Here is a tiny trained network, its code and every weight. The questions are about switching its units off for an input and a class, where a switched-off unit gives its printed mean instead of its output.

import numpy as np


def w(rows, s, z=0):
    codes = np.array(rows[::2]) - 128.0
    scale = np.full(codes.shape[1], s)
    scale[-1] = z or s
    return codes * scale


def norm(h):
    return h / np.sqrt((h * h).mean(-1, keepdims=True) + 1e-5)


def f(y):
    return y / 2 * (1 + np.tanh(0.7978845608 * (y + 0.044715 * y**3)))


def log_softmax(a):
    a = a - a.max(-1, keepdims=True)
    return a - np.log(np.exp(a).sum(-1, keepdims=True))


def net(x, mask):
    res = np.array(x, float).reshape(1, 2) / 4 @ E
    u = 0
    for l in range(3):
        y = f(norm(res) @ A[l][:, :-1].T + A[l][:, -1])
        res = res + np.where(mask[u : u + 3], y, B[l][:, -1]) @ B[l][:, :-1]
        u += 3
    return log_softmax(norm(res)[-1] @ U[:, :-1].T + U[:, -1])


A, B = {}, {}
E = w([
[55,154,213,117,122],'x0',
[212,9,221,59,64],'x1',
],0.011)
A[0] = w([
[119,142,6,226,226,155],'0.n1',
[255,191,164,175,114,253],'0.n2',
[116,119,191,146,52,63],'0.n3',
],0.0071,0.0027)
B[0] = w([
[208,51,146,243,206,253],'0.n1',
[212,149,128,143,192,168],'0.n2',
[79,253,57,252,79,151],'0.n3',
],0.0076,0.0068)
A[1] = w([
[112,100,11,133,74,50],'1.n1',
[103,106,138,6,113,254],'1.n2',
[60,118,161,39,101,141],'1.n3',
],0.012,0.0037)
B[1] = w([
[3,138,92,142,151,113],'1.n1',
[122,218,108,165,94,252],'1.n2',
[38,136,85,120,195,231],'1.n3',
],0.018,0.0037)
A[2] = w([
[78,94,250,126,143,251],'2.n1',
[146,86,89,108,131,183],'2.n2',
[105,152,154,128,85,48],'2.n3',
],0.018,0.0025)
B[2] = w([
[4,208,71,76,127,255],'2.n1',
[11,149,200,80,131,178],'2.n2',
[31,113,92,88,190,196],'2.n3',
],0.012,0.0048)
U = w([
[211,145,165,93,7,195],'0',
[114,76,163,51,175,122],'1',
[123,117,119,154,76,2],'2',
[121,101,99,151,70,12],'3',
[193,135,70,211,214,201],'4',
[142,129,81,107,113,17],'5',
[20,183,66,81,149,168],'6',
],0.019,0.009)

Each question gives the input, the list of numbers given to net, and the class t.
The units are the neurons (one row each of A and B). Each row of codes is followed by its name. A weight is (code - 128) times the scale printed after its matrix; where a second scale follows, it is the last column's (A, B and U).
mask holds one flag per neuron, layer by layer. A switched-off neuron (its flag False) gives its mean, the last column of its row in B, instead of its output. The means were averaged over made-up inputs and are rounded, as every weight is.
A unit's drop is (log p(t) with every unit on - log p(t) with that unit switched off) / (log p(t) with every unit on - log p(t) with every unit switched off).
The circuit of an input: a set's keep is (log p(t) with only the set's units on - log p(t) with every unit switched off) / (log p(t) with every unit on - log p(t) with every unit switched off). Starting from all 9 units, units are removed one at a time, each time the one whose removal leaves the highest keep (on an exact tie, the one counted first), for as long as the keep stays at least 0.8.
circuit, biggest first: the units of the circuit, biggest drop first
unit that matters most: the unit with the biggest drop
top k neurons: the k neurons with the biggest drops, biggest first
k most important neurons of layer l: the k neurons of layer l with the biggest drops, biggest first
drop of u: that unit's drop, to one decimal
input [-2,1], class 0: circuit, biggest first => [1.n3; 0.n1; 2.n1]
input [-8,1], class 1: top 2 neurons => [1.n2; 2.n2]
input [-6,3], class 0: circuit, biggest first => [1.n3; 0.n1]
input [-7,4], class 0: circuit, biggest first => [1.n3; 0.n1]
input [-3,0], class 4: top 2 neurons => [0.n1; 0.n2]
input [0,6], class 0: unit that matters most => 1.n2
input [0,1], class 0: circuit, biggest first => [1.n3; 0.n1; 2.n1]
input [-7,2], class 1: top 3 neurons => [2.n2; 2.n1; 0.n2]
input [1,6], class 6: top 2 neurons => [2.n3; 0.n1]
input [-5,2], class 1: 2 most important neurons of layer 1 => [1.n2; 1.n3]
input [-6,2], class 1: 2 most important neurons of layer 0 => [0.n2; 0.n3]
input [-1,0], class 4: 2 most important neurons of layer 0 => [0.n1; 0.n2]
input [-1,-5], class 4: drop of 2.n2 => 0.0
input [-4,-2], class 4: unit that matters most => 0.n1
input [-5,6], class 0: drop of 0.n1 => 0.1
input [2,-3], class 4: drop of 0.n1 => 0.1
